Below are the code and all the weights of a small trained network. Each question names an input and a target symbol and asks about switching units off, where a switched-off unit gives its printed mean instead of its output.

import numpy as np


def w(rows, s, z=0):
    codes = np.array(rows[::2]) - 128.0
    scale = np.full(codes.shape[1], s)
    scale[-1] = z or s
    return codes * scale


def f(y):
    return np.maximum(y, 0)


def softmax(a):
    e = np.exp(a - a.max(-1, keepdims=True))
    return e / e.sum(-1, keepdims=True)


def log_softmax(a):
    a = a - a.max(-1, keepdims=True)
    return a - np.log(np.exp(a).sum(-1, keepdims=True))


def net(x, mask):
    ids = ['δηθμπτψ'.index(c) for c in x.split()]
    T = len(ids)
    res = E[ids] + P[:T]
    u = 0
    for l in range(2):
        r = res
        for j in range(3):
            rows = slice(3 * j, 3 * j + 3)
            q, k, v = (r @ M[l][rows].T for M in (Q, K, V))
            z = softmax(np.where(np.tri(T) > 0, q @ k.T / 3**0.5, -1e9)) @ v
            o = O[l][rows]
            res = res + np.where(mask[u + j], z, o[:, -1]) @ o[:, :-1]
        u += 3
        y = f(res @ A[l][:, :-1].T + A[l][:, -1])
        res = res + np.where(mask[u : u + 16], y, B[l][:, -1]) @ B[l][:, :-1]
        u += 16
    return log_softmax(res[-1] @ U[:, :-1].T + U[:, -1])


Q, K, V, O, A, B = {}, {}, {}, {}, {}, {}
E = w([
[100,182,156,251],'δ',
[50,58,130,148],'η',
[174,144,202,175],'θ',
[174,162,96,118],'μ',
[150,55,215,167],'π',
[168,70,29,48],'τ',
[39,118,53,148],'ψ',
],0.011)
P = w([
[95,137,157,86],'0',
[138,98,89,183],'1',
[74,143,192,95],'2',
[150,89,91,211],'3',
[54,149,210,99],'4',
[163,85,93,235],'5',
[35,156,224,104],'6',
[173,76,94,254],'7',
[23,158,232,108],'8',
],0.0087)
Q[0] = w([
[86,91,162,155],'L0H1',
[172,186,37,182],'L0H1',
[171,175,51,175],'L0H1',
[172,2,137,190],'L0H2',
[151,180,119,202],'L0H2',
[175,170,144,121],'L0H2',
[182,184,142,128],'L0H3',
[145,18,129,169],'L0H3',
[157,158,56,34],'L0H3',
],0.015)
K[0] = w([
[66,184,131,100],'L0H1',
[150,87,42,217],'L0H1',
[150,88,55,208],'L0H1',
[126,21,205,142],'L0H2',
[131,172,160,197],'L0H2',
[189,169,151,120],'L0H2',
[189,184,134,139],'L0H3',
[127,9,142,156],'L0H3',
[193,129,59,73],'L0H3',
],0.016)
V[0] = w([
[120,152,120,170],'L0H1',
[134,116,94,228],'L0H1',
[128,123,139,85],'L0H1',
[90,2,129,112],'L0H2',
[128,56,182,97],'L0H2',
[40,171,74,109],'L0H2',
[133,139,113,88],'L0H3',
[116,97,171,220],'L0H3',
[118,107,155,200],'L0H3',
],0.0051)
O[0] = w([
[123,98,144,89,158],'L0H1',
[170,66,179,70,184],'L0H1',
[116,154,106,154,102],'L0H1',
[167,253,160,203,185],'L0H2',
[141,211,77,169,162],'L0H2',
[242,104,200,93,103],'L0H2',
[114,129,161,146,77],'L0H3',
[188,124,16,55,254],'L0H3',
[164,127,49,81,222],'L0H3',
],0.0039,0.0028)
A[0] = w([
[32,89,156,41,139],'L0N1',
[134,77,151,37,16],'L0N2',
[79,254,84,41,98],'L0N3',
[109,40,185,111,23],'L0N4',
[219,199,172,45,53],'L0N5',
[106,111,110,58,37],'L0N6',
[227,155,188,111,154],'L0N7',
[192,147,144,216,127],'L0N8',
[96,131,157,12,48],'L0N9',
[157,38,118,106,190],'L0N10',
[81,161,71,4,42],'L0N11',
[96,41,113,158,132],'L0N12',
[190,31,114,125,78],'L0N13',
[191,213,92,115,105],'L0N14',
[94,135,245,152,98],'L0N15',
[189,87,75,60,5],'L0N16',
],0.0088,0.0028)
B[0] = w([
[58,147,116,8,228],'L0N1',
[132,54,161,196,135],'L0N2',
[100,196,153,198,175],'L0N3',
[143,135,79,74,147],'L0N4',
[146,247,142,203,149],'L0N5',
[134,94,161,187,137],'L0N6',
[182,148,61,125,196],'L0N7',
[103,63,57,115,255],'L0N8',
[162,95,204,178,159],'L0N9',
[126,39,114,119,211],'L0N10',
[57,128,157,186,161],'L0N11',
[186,151,72,135,230],'L0N12',
[79,185,161,126,197],'L0N13',
[110,139,116,167,145],'L0N14',
[206,66,219,182,248],'L0N15',
[102,131,95,184,146],'L0N16',
],0.016,0.0031)
Q[1] = w([
[191,158,235,22],'L1H1',
[105,94,120,206],'L1H1',
[108,174,52,212],'L1H1',
[108,135,118,90],'L1H2',
[100,189,99,111],'L1H2',
[121,185,103,135],'L1H2',
[6,219,201,243],'L1H3',
[170,168,100,160],'L1H3',
[212,126,142,142],'L1H3',
],0.018)
K[1] = w([
[152,118,21,165],'L1H1',
[87,110,252,170],'L1H1',
[129,182,237,121],'L1H1',
[137,111,151,127],'L1H2',
[114,130,170,121],'L1H2',
[106,154,157,115],'L1H2',
[151,110,2,167],'L1H3',
[128,119,102,192],'L1H3',
[143,100,193,166],'L1H3',
],0.022)
V[1] = w([
[232,207,62,21],'L1H1',
[177,204,164,203],'L1H1',
[231,53,123,118],'L1H1',
[160,129,194,58],'L1H2',
[165,111,148,169],'L1H2',
[179,126,95,56],'L1H2',
[97,110,122,148],'L1H3',
[78,162,144,254],'L1H3',
[53,78,113,165],'L1H3',
],0.01)
O[1] = w([
[31,140,95,229,9],'L1H1',
[88,193,99,84,134],'L1H1',
[175,134,2,164,136],'L1H1',
[132,35,110,170,2],'L1H2',
[152,130,89,123,143],'L1H2',
[78,139,81,153,118],'L1H2',
[163,129,144,110,139],'L1H3',
[150,175,175,29,163],'L1H3',
[204,129,161,92,152],'L1H3',
],0.0092,0.0084)
A[1] = w([
[102,229,150,102,183],'L1N1',
[86,172,106,61,116],'L1N2',
[126,196,214,165,104],'L1N3',
[193,174,150,248,143],'L1N4',
[179,88,84,152,30],'L1N5',
[177,29,179,176,133],'L1N6',
[168,168,162,159,196],'L1N7',
[138,147,97,38,160],'L1N8',
[65,205,77,89,29],'L1N9',
[39,169,132,79,53],'L1N10',
[107,130,40,58,196],'L1N11',
[143,243,168,212,164],'L1N12',
[66,129,164,68,144],'L1N13',
[126,5,142,182,55],'L1N14',
[148,155,44,184,75],'L1N15',
[202,121,81,142,254],'L1N16',
],0.011,0.0048)
B[1] = w([
[203,73,110,182,221],'L1N1',
[92,143,138,55,195],'L1N2',
[117,150,152,23,207],'L1N3',
[225,150,54,145,191],'L1N4',
[208,140,141,137,168],'L1N5',
[140,179,175,89,195],'L1N6',
[112,66,125,148,197],'L1N7',
[98,110,157,182,253],'L1N8',
[162,118,251,97,180],'L1N9',
[86,147,22,152,171],'L1N10',
[127,180,54,73,223],'L1N11',
[2,168,150,155,184],'L1N12',
[160,176,100,168,206],'L1N13',
[144,87,64,68,153],'L1N14',
[71,151,218,172,195],'L1N15',
[80,63,102,159,245],'L1N16',
],0.02,0.013)
U = w([
[105,2,192,141,195],'δ',
[93,53,90,54,99],'η',
[118,131,133,209,244],'θ',
[64,136,174,109,130],'μ',
[222,94,117,138,67],'π',
[193,156,204,133,140],'τ',
[173,224,100,106,1],'ψ',
],0.0064,0.0021)

Each question gives the input, a string of symbols that net reads in full, and the target symbol t.
The units are the heads (3 rows each of Q, K, V and O) and the neurons (one row each of A and B). Each row of codes is followed by its name. A weight is (code - 128) times the scale printed after its matrix; where a second scale follows, it is the last column's (O, A, B and U).
mask holds one flag per unit, layer by layer, with each layer's heads first. A switched-off unit (its flag False) gives its mean, the last column of its rows in O or B, instead of its output. The means were averaged over made-up inputs and are rounded, as every weight is.
A unit's drop is (log p(t) with every unit on - log p(t) with that unit switched off) / (log p(t) with every unit on - log p(t) with every unit switched off).
The circuit of an input: a set's keep is (log p(t) with only the set's units on - log p(t) with every unit switched off) / (log p(t) with every unit on - log p(t) with every unit switched off). Starting from the 12 units with the biggest drops (on a tie, the unit counted first), units are removed one at a time, each time the one whose removal leaves the highest keep (on an exact tie, the one counted first), for as long as the keep stays at least 0.8.
circuit, biggest first: the units of the circuit, biggest drop first
unit that matters most: the unit with the biggest drop
top k neurons: the k neurons with the biggest drops, biggest first
k most important neurons of layer l: the k neurons of layer l with the biggest drops, biggest first
heads that matter: for each layer, one digit per head in row order, 1 if its drop is at least 0.15 and else 0, layers parted by /
input ψ δ ψ θ, target τ: 3 most important neurons of layer 0	[L0N1 L0N3 L0N11]
input η μ μ θ μ θ μ η, target ψ: unit that matters most	L1H1
input θ η μ, target μ: top 3 neurons	[L1N12 L1N3 L0N3]
input δ ψ τ, target τ: top 2 neurons	[L0N11 L0N2]
input τ θ π, target π: circuit, biggest first	[L0N15 L1H1 L1N4]
input π θ τ θ π θ θ ψ, target μ: top 3 neurons	[L0N15 L1N15 L1N11]
input η τ ψ ψ δ θ, target η: circuit, biggest first	[L0N15 L0N8 L1N16 L1H1]
input θ π π τ τ π, target δ: 3 most important neurons of layer 0	[L0N1 L0N9 L0N11]
input ψ μ θ μ π, target π: heads that matter	001 / 101
input π τ θ, target θ: top 2 neurons	[L1N12 L1N4]
input θ ψ δ δ ψ θ θ θ, target μ: 2 most important neurons of layer 1	[L1N15 L1N11]
input η δ π θ π π η θ ψ, target ψ: top 2 neurons	[L1N13 L0N1]
input π θ θ π π ψ η, target η: top 3 neurons	[L0N1 L0N4 L1N14]
input τ τ η η τ η, target δ: unit that matters most	L0N12
input η η ψ θ, target τ: circuit, biggest first	[L1H1 L0N1 L1N6]
input π μ η θ, target π: 2 most important neurons of layer 1	[L1N4 L1N14]
input ψ ψ θ π, target μ: 2 most important neurons of layer 0	[L0N15 L0N12]
input μ π π η δ θ τ, target τ: heads that matter	000 / 101
input μ θ δ θ τ δ θ δ, target μ: top 3 neurons	[L0N15 L1N15 L0N8]
input η μ ψ θ η ψ, target π: unit that matters most	L0N15
input θ δ η π μ δ, target ψ: top 2 neurons	[L0N8 L0N12]
input η δ τ η, target δ: top 2 neurons	[L0N11 L0N1]
input μ τ ψ ψ ψ τ ψ, target τ: circuit, biggest first	[L1N16 L1H1]
input τ δ π ψ, target θ: heads that matter	101 / 100
input θ η θ π μ π, target ψ: heads that matter	000 / 100
input θ θ π η η τ, target π: circuit, biggest first	[L1H1 L1N12]
input μ δ θ ψ, target μ: 3 most important neurons of layer 1	[L1N15 L1N9 L1N11]
input δ η μ θ π π, target θ: unit that matters most	L0N15
